Below is a small trained network, with its code and all its weights. Each question gives an input and a target symbol and asks what happens when units are switched off, that is, made to give their printed mean instead of their output.

import numpy as np


def w(rows, s, z=0):
    codes = np.array(rows[::2]) - 128.0
    scale = np.full(codes.shape[1], s)
    scale[-1] = z or s
    return codes * scale


def norm(h):
    return h / np.sqrt((h * h).mean(-1, keepdims=True) + 1e-5)


def f(y):
    return y / 2 * (1 + np.tanh(0.7978845608 * (y + 0.044715 * y**3)))


def softmax(a):
    e = np.exp(a - a.max(-1, keepdims=True))
    return e / e.sum(-1, keepdims=True)


def log_softmax(a):
    a = a - a.max(-1, keepdims=True)
    return a - np.log(np.exp(a).sum(-1, keepdims=True))


def net(x, mask):
    ids = ['αβγδεζηθλμξπστφω'.index(c) for c in x.split()]
    T = len(ids)
    res = E[ids] + P[:T]
    u = 0
    for l in range(2):
        r = norm(res)
        for j in range(2):
            rows = slice(2 * j, 2 * j + 2)
            q, k, v = (r @ M[l][rows].T for M in (Q, K, V))
            z = softmax(np.where(np.tri(T) > 0, q @ k.T / 2**0.5, -1e9)) @ v
            o = O[l][rows]
            res = res + np.where(mask[u + j], z, o[:, -1]) @ o[:, :-1]
        u += 2
        y = f(norm(res) @ A[l][:, :-1].T + A[l][:, -1])
        res = res + np.where(mask[u : u + 4], y, B[l][:, -1]) @ B[l][:, :-1]
        u += 4
    return log_softmax(norm(res)[-1] @ U[:, :-1].T + U[:, -1])


Q, K, V, O, A, B = {}, {}, {}, {}, {}, {}
E = w([
[5,178,75],'α',
[77,211,125],'β',
[243,136,101],'γ',
[127,93,135],'δ',
[131,95,131],'ε',
[114,139,88],'ζ',
[182,201,126],'η',
[135,98,128],'θ',
[128,119,100],'λ',
[130,122,86],'μ',
[145,91,111],'ξ',
[113,145,97],'π',
[115,137,89],'σ',
[134,133,56],'τ',
[127,110,152],'φ',
[129,137,111],'ω',
],0.013)
P = w([
[172,118,252],'0',
[180,60,46],'1',
[169,96,49],'2',
[151,101,73],'3',
[148,103,79],'4',
[140,98,69],'5',
[123,96,94],'6',
],0.0039)
Q[0] = w([
[207,117,173],'L0H0',
[140,107,254],'L0H0',
[35,94,148],'L0H1',
[145,125,89],'L0H1',
],0.0097)
K[0] = w([
[146,102,134],'L0H0',
[128,112,252],'L0H0',
[62,108,127],'L0H1',
[135,142,131],'L0H1',
],0.013)
V[0] = w([
[209,52,127],'L0H0',
[155,156,169],'L0H0',
[171,238,3],'L0H1',
[7,164,155],'L0H1',
],0.006)
O[0] = w([
[101,175,254,204],'L0H0',
[117,226,127,68],'L0H0',
[140,48,108,220],'L0H1',
[241,219,11,2],'L0H1',
],0.0054,0.0047)
A[0] = w([
[193,88,28,110],'L0N0',
[125,110,122,35],'L0N1',
[254,116,201,111],'L0N2',
[44,194,176,253],'L0N3',
],0.0068,0.0024)
B[0] = w([
[134,95,254,248],'L0N0',
[138,157,183,108],'L0N1',
[201,76,17,167],'L0N2',
[150,131,12,197],'L0N3',
],0.007,0.0018)
Q[1] = w([
[30,127,97],'L1H0',
[99,79,225],'L1H0',
[238,249,66],'L1H1',
[2,70,120],'L1H1',
],0.0093)
K[1] = w([
[25,133,132],'L1H0',
[108,151,181],'L1H0',
[64,57,48],'L1H1',
[86,255,156],'L1H1',
],0.0097)
V[1] = w([
[33,254,128],'L1H0',
[152,80,86],'L1H0',
[119,10,65],'L1H1',
[7,92,103],'L1H1',
],0.0067)
O[1] = w([
[49,58,16,5],'L1H0',
[117,247,185,148],'L1H0',
[27,254,198,102],'L1H1',
[60,98,186,160],'L1H1',
],0.0058,0.0032)
A[1] = w([
[99,213,157,156],'L1N0',
[202,85,36,1],'L1N1',
[117,216,45,205],'L1N2',
[151,55,248,101],'L1N3',
],0.011,0.0045)
B[1] = w([
[167,142,104,152],'L1N0',
[96,180,250,145],'L1N1',
[91,125,30,135],'L1N2',
[114,152,82,254],'L1N3',
],0.011,0.0087)
U = w([
[29,131,181,216],'α',
[163,79,189,63],'β',
[244,123,143,202],'γ',
[129,210,104,136],'δ',
[144,156,171,125],'ε',
[185,156,65,103],'ζ',
[94,136,59,26],'η',
[99,158,29,28],'θ',
[155,105,169,3],'λ',
[137,147,164,238],'μ',
[123,145,140,75],'ξ',
[89,164,203,66],'π',
[208,92,63,60],'σ',
[111,7,107,244],'τ',
[159,90,176,32],'φ',
[153,101,170,34],'ω',
],0.013,0.0023)

Each question gives the input, a string of symbols that net reads in full, and the target symbol t.
The units are the heads (2 rows each of Q, K, V and O) and the neurons (one row each of A and B). Each row of codes is followed by its name. A weight is (code - 128) times the scale printed after its matrix; where a second scale follows, it is the last column's (O, A, B and U).
mask holds one flag per unit, layer by layer, with each layer's heads first. A switched-off unit (its flag False) gives its mean, the last column of its rows in O or B, instead of its output. The means were averaged over made-up inputs and are rounded, as every weight is.
A unit's drop is (log p(t) with every unit on - log p(t) with that unit switched off) / (log p(t) with every unit on - log p(t) with every unit switched off).
The circuit of an input: a set's keep is (log p(t) with only the set's units on - log p(t) with every unit switched off) / (log p(t) with every unit on - log p(t) with every unit switched off). Starting from all 12 units, units are removed one at a time, each time the one whose removal leaves the highest keep (on an exact tie, the one counted first), for as long as the keep stays at least 0.8.
units of the circuit, in order: the units of the circuit, biggest drop first
most important unit: the unit with the biggest drop
k most important neurons of layer l: the k neurons of layer l with the biggest drops, biggest first
which heads matter: for each layer, one digit per head in row order, 1 if its drop is at least 0.15 and else 0, layers parted by /
drop of u: that unit's drop, to one decimal
input β λ μ λ, target σ: most important unit : L0H1
input μ ξ τ, target α: 2 most important neurons of layer 0 : L0N3, L0N0
input μ μ μ β θ, target α: units of the circuit, in order : L1H1, L0N3
input λ φ μ λ γ σ, target τ: units of the circuit, in order : L0H1, L0H0, L1H1
input μ λ θ, target α: which heads matter : 01 / 01
input μ γ γ τ, target α: which heads matter : 11 / 01
input γ μ σ μ, target δ: units of the circuit, in order : L0N2, L1H1
input μ β λ μ ξ λ λ, target α: which heads matter : 11 / 01
input μ ε λ γ λ μ μ, target α: 2 most important neurons of layer 0 : L0N2, L0N3
input μ μ μ λ τ δ μ, target α: which heads matter : 11 / 01
input β μ μ λ μ, target σ: units of the circuit, in order : L0H1, L1H1
input π γ μ λ φ λ, target γ: which heads matter : 11 / 11
input π τ λ μ β λ, target γ: units of the circuit, in order : L0H1, L0N0, L1H0
input ω δ ε λ λ, target θ: most important unit : L0N3
input μ λ σ, target α: which heads matter : 01 / 01
input μ λ σ ε, target α: which heads matter : 01 / 01
input π η μ, target γ: units of the circuit, in order : L0H1, L1H0
input π λ γ β λ σ, target γ: 3 most important neurons of layer 0 : L0N0, L0N3, L0N2
input π θ μ, target γ: which heads matter : 11 / 01
input π λ ζ, target γ: most important unit : L0H1
input μ λ λ ξ, target α: which heads matter : 01 / 01
input λ τ π, target τ: which heads matter : 11 / 00
input π θ μ λ γ ζ, target γ: units of the circuit, in order : L1H1, L0H1, L1H0
input ω τ λ λ, target θ: 2 most important neurons of layer 1 : L1N3, L1N1
input γ θ λ λ μ, target δ: drop of L1N0 : 0.1
input λ η λ ζ, target τ: drop of L0N2 : 0.3
input μ π λ ζ, target α: drop of L1H1 : 1.2
